Here is a tiny trained network, its code and every weight. The questions are about switching its units off for an input and a target symbol, where a switched-off unit gives its printed mean instead of its output.

import numpy as np


def w(rows, s, z=0):
    codes = np.array(rows[::2]) - 128.0
    scale = np.full(codes.shape[1], s)
    scale[-1] = z or s
    return codes * scale


def norm(h):
    return h / np.sqrt((h * h).mean(-1, keepdims=True) + 1e-5)


def f(y):
    return np.maximum(y, 0)


def softmax(a):
    e = np.exp(a - a.max(-1, keepdims=True))
    return e / e.sum(-1, keepdims=True)


def log_softmax(a):
    a = a - a.max(-1, keepdims=True)
    return a - np.log(np.exp(a).sum(-1, keepdims=True))


def net(x, mask):
    ids = ['Δβζηξφ'.index(c) for c in x.split()]
    T = len(ids)
    res = E[ids] + P[:T]
    r = norm(res)
    for j in range(3):
        rows = slice(3 * j, 3 * j + 3)
        q, k, v = (r @ M[0][rows].T for M in (Q, K, V))
        z = softmax(np.where(np.tri(T) > 0, q @ k.T / 3**0.5, -1e9)) @ v
        o = O[0][rows]
        res = res + np.where(mask[j], z, o[:, -1]) @ o[:, :-1]
    y = f(norm(res) @ A[0][:, :-1].T + A[0][:, -1])
    res = res + np.where(mask[3:15], y, B[0][:, -1]) @ B[0][:, :-1]
    return log_softmax(norm(res)[-1] @ U[:, :-1].T + U[:, -1])


Q, K, V, O, A, B = {}, {}, {}, {}, {}, {}
E = w([
[99,49,122,146],'Δ',
[92,63,88,190],'β',
[158,251,185,105],'ζ',
[162,115,108,82],'η',
[83,29,120,76],'ξ',
[133,120,57,169],'φ',
],0.012)
P = w([
[17,161,145,143],'0',
[207,233,220,224],'1',
[213,106,104,140],'2',
[126,144,3,15],'3',
[105,149,209,170],'4',
[223,62,82,156],'5',
[64,151,54,89],'6',
[109,177,170,189],'7',
],0.0075)
Q[0] = w([
[97,129,99,145],'H1',
[246,121,125,111],'H1',
[153,5,107,72],'H1',
[103,72,41,88],'H2',
[69,117,123,130],'H2',
[52,213,180,122],'H2',
[99,204,168,167],'H3',
[69,47,140,186],'H3',
[116,126,147,82],'H3',
],0.014)
K[0] = w([
[18,81,154,180],'H1',
[180,86,172,92],'H1',
[153,105,111,123],'H1',
[70,124,86,121],'H2',
[158,160,68,113],'H2',
[238,64,117,143],'H2',
[249,129,141,155],'H3',
[88,82,151,150],'H3',
[149,153,202,77],'H3',
],0.014)
V[0] = w([
[99,120,214,151],'H1',
[179,202,121,173],'H1',
[96,203,130,187],'H1',
[169,153,101,16],'H2',
[158,60,37,215],'H2',
[139,254,138,178],'H2',
[175,127,64,118],'H3',
[178,182,106,120],'H3',
[142,205,144,76],'H3',
],0.0093)
O[0] = w([
[125,69,163,26,119],'H1',
[181,67,96,213,46],'H1',
[185,72,92,122,87],'H1',
[155,28,66,45,15],'H2',
[180,181,64,133,199],'H2',
[58,184,87,89,40],'H2',
[165,158,103,3,60],'H3',
[177,111,28,90,4],'H3',
[240,119,175,130,16],'H3',
],0.0058,0.003)
A[0] = w([
[178,165,193,129,142],'N1',
[130,127,94,10,82],'N2',
[67,123,158,140,191],'N3',
[104,158,59,147,112],'N4',
[98,82,227,127,130],'N5',
[56,186,136,100,125],'N6',
[68,26,109,119,180],'N7',
[210,166,109,191,253],'N8',
[139,82,133,58,117],'N9',
[204,116,160,172,124],'N10',
[159,42,132,144,87],'N11',
[86,90,234,77,123],'N12',
],0.012,0.0032)
B[0] = w([
[145,56,132,2,178],'N1',
[91,180,141,167,178],'N2',
[160,99,70,113,249],'N3',
[69,26,26,101,184],'N4',
[134,125,92,164,235],'N5',
[155,117,119,89,206],'N6',
[88,160,154,89,254],'N7',
[141,159,111,104,238],'N8',
[149,188,105,141,164],'N9',
[79,126,240,151,177],'N10',
[210,90,56,113,158],'N11',
[171,136,137,160,228],'N12',
],0.0079,0.0069)
U = w([
[67,163,218,225,202],'Δ',
[88,203,109,181,169],'β',
[2,153,218,19,177],'ζ',
[195,16,110,97,63],'η',
[130,45,186,187,187],'ξ',
[105,151,28,125,2],'φ',
],0.011,0.0036)

Each question gives the input, a string of symbols that net reads in full, and the target symbol t.
The units are the heads (3 rows each of Q, K, V and O) and the neurons (one row each of A and B). Each row of codes is followed by its name. A weight is (code - 128) times the scale printed after its matrix; where a second scale follows, it is the last column's (O, A, B and U).
mask holds one flag per unit, heads first, then neurons. A switched-off unit (its flag False) gives its mean, the last column of its rows in O or B, instead of its output. The means were averaged over made-up inputs and are rounded, as every weight is.
A unit's drop is (log p(t) with every unit on - log p(t) with that unit switched off) / (log p(t) with every unit on - log p(t) with every unit switched off).
The circuit of an input: a set's keep is (log p(t) with only the set's units on - log p(t) with every unit switched off) / (log p(t) with every unit on - log p(t) with every unit switched off). Starting from the 12 units with the biggest drops (on a tie, the unit counted first), units are removed one at a time, each time the one whose removal leaves the highest keep (on an exact tie, the one counted first), for as long as the keep stays at least 0.8.
circuit, biggest first: the units of the circuit, biggest drop first
top k neurons: the k neurons with the biggest drops, biggest first
heads that matter: for each layer, one digit per head in row order, 1 if its drop is at least 0.15 and else 0, layers parted by /
input φ η ζ φ ξ Δ, target φ: circuit, biggest first => H2
input ζ η β ζ η ζ η η, target η: heads that matter => 101
input φ β Δ, target φ: heads that matter => 000
input η ξ φ η η, target η: heads that matter => 010
input ζ ζ Δ ζ, target η: circuit, biggest first => H1; H3
input Δ β φ ζ Δ β, target Δ: heads that matter => 011
input ξ ξ Δ Δ ξ, target Δ: circuit, biggest first => N1; N12
input ξ β ξ ζ φ β φ β, target φ: heads that matter => 010
input Δ η ζ φ ξ Δ, target Δ: heads that matter => 011
input Δ ξ Δ η η Δ ξ ξ, target ξ: circuit, biggest first => H3; H2
input φ ζ η β ζ, target η: circuit, biggest first => H1; H2
input ξ ξ Δ β, target ζ: heads that matter => 100
input Δ φ η, target Δ: circuit, biggest first => H2; N10
input ζ Δ ξ ξ Δ Δ η, target β: top 4 neurons => N9; N2; N1; N10
input η φ ξ ζ ζ φ ζ, target φ: top neuron => N7
input ζ ζ η η Δ ζ, target ζ: top 3 neurons => N10; N1; N3
input β ζ β, target β: top 2 neurons => N8; N1
input ζ Δ η, target ζ: circuit, biggest first => H1; H2; H3; N10
input Δ φ φ, target Δ: circuit, biggest first => H2; N10
input ζ β β ξ Δ η, target ζ: heads that matter => 000
input η β φ, target η: heads that matter => 010
input φ ξ η, target φ: heads that matter => 010
input ξ φ β ξ β β η, target β: top 2 neurons => N2; N9
